Below is a small trained network, with its code and all its weights. Each question gives an input and a class and asks what happens when units are switched off, that is, made to give their printed mean instead of their output.

import numpy as np


def w(rows, s, z=0):
    codes = np.array(rows[::2]) - 128.0
    scale = np.full(codes.shape[1], s)
    scale[-1] = z or s
    return codes * scale


def f(y):
    return np.maximum(y, 0)


def log_softmax(a):
    a = a - a.max(-1, keepdims=True)
    return a - np.log(np.exp(a).sum(-1, keepdims=True))


def net(x, mask):
    res = np.array(x, float).reshape(1, 5) / 4 @ E
    y = f(res @ A[0][:, :-1].T + A[0][:, -1])
    res = res + np.where(mask, y, B[0][:, -1]) @ B[0][:, :-1]
    return log_softmax(res[-1] @ U[:, :-1].T + U[:, -1])


A, B = {}, {}
E = w([
[70,2,70],'x0',
[220,117,38],'x1',
[129,125,132],'x2',
[124,129,127],'x3',
[61,232,46],'x4',
],0.0088)
A[0] = w([
[20,61,70,61],'N0',
[62,186,29,65],'N1',
[196,113,148,89],'N2',
[203,111,77,251],'N3',
[138,205,191,85],'N4',
[41,124,246,63],'N5',
[83,99,119,112],'N6',
[183,30,160,157],'N7',
[157,76,197,3],'N8',
[169,221,211,45],'N9',
[116,54,104,127],'N10',
[152,110,144,45],'N11',
[74,83,117,79],'N12',
],0.012,0.0045)
B[0] = w([
[180,91,86,230],'N0',
[61,58,253,225],'N1',
[75,132,142,180],'N2',
[73,227,103,238],'N3',
[191,52,114,215],'N4',
[58,255,73,231],'N5',
[204,125,128,168],'N6',
[108,130,192,255],'N7',
[115,80,195,184],'N8',
[200,101,111,236],'N9',
[155,152,81,206],'N10',
[118,133,141,143],'N11',
[158,114,110,177],'N12',
],0.012,0.0089)
U = w([
[79,128,170,254],'0',
[51,86,254,71],'1',
[50,190,128,120],'2',
[170,81,134,54],'3',
],0.012,0.0095)

Each question gives the input, the list of numbers given to net, and the class t.
The units are the neurons (one row each of A and B). Each row of codes is followed by its name. A weight is (code - 128) times the scale printed after its matrix; where a second scale follows, it is the last column's (A, B and U).
mask holds one flag per neuron, in row order. A switched-off neuron (its flag False) gives its mean, the last column of its row in B, instead of its output. The means were averaged over made-up inputs and are rounded, as every weight is.
A unit's drop is (log p(t) with every unit on - log p(t) with that unit switched off) / (log p(t) with every unit on - log p(t) with every unit switched off).
The circuit of an input: a set's keep is (log p(t) with only the set's units on - log p(t) with every unit switched off) / (log p(t) with every unit on - log p(t) with every unit switched off). Starting from the 12 units with the biggest drops (on a tie, the unit counted first), units are removed one at a time, each time the one whose removal leaves the highest keep (on an exact tie, the one counted first), for as long as the keep stays at least 0.8.
units of the circuit, in order: the units of the circuit, biggest drop first
k most important neurons: the k neurons with the biggest drops, biggest first
drop when u is switched off: that unit's drop, to one decimal
input [-8,-4,-3,8,3], class 3: units of the circuit, in order : N4; N9
input [-5,8,7,-6,-7], class 2: units of the circuit, in order : N3
input [5,0,-3,-3,3], class 3: units of the circuit, in order : N0; N5
input [4,-8,-7,3,4], class 2: 2 most important neurons : N5; N4
input [5,-1,-2,1,3], class 3: units of the circuit, in order : N0; N5
input [-8,-6,-6,1,7], class 3: 2 most important neurons : N4; N9
input [-8,8,-6,6,-7], class 2: 3 most important neurons : N3; N1; N2
input [-2,-7,-3,-6,1], class 2: 2 most important neurons : N5; N1
input [-7,2,-2,6,-5], class 3: 2 most important neurons : N9; N1
input [-3,5,-2,7,7], class 1: 2 most important neurons : N1; N5
input [1,-5,-4,4,6], class 1: 3 most important neurons : N1; N3; N10
input [2,-4,-3,8,1], class 2: units of the circuit, in order : N5; N1
input [-4,6,-3,8,-6], class 1: 2 most important neurons : N5; N7
input [8,3,-5,2,0], class 3: units of the circuit, in order : N0
input [-8,-7,-5,-4,-3], class 3: 3 most important neurons : N4; N9; N3
input [2,6,7,1,-8], class 1: 3 most important neurons : N7; N8; N5
input [-6,-1,-7,-7,8], class 1: drop when N1 is switched off : 0.9
input [6,-1,2,0,0], class 3: drop when N5 is switched off : 0.1
input [8,-5,3,-5,-5], class 3: drop when N10 is switched off : 0.3
input [5,-8,0,3,-4], class 2: units of the circuit, in order : N5
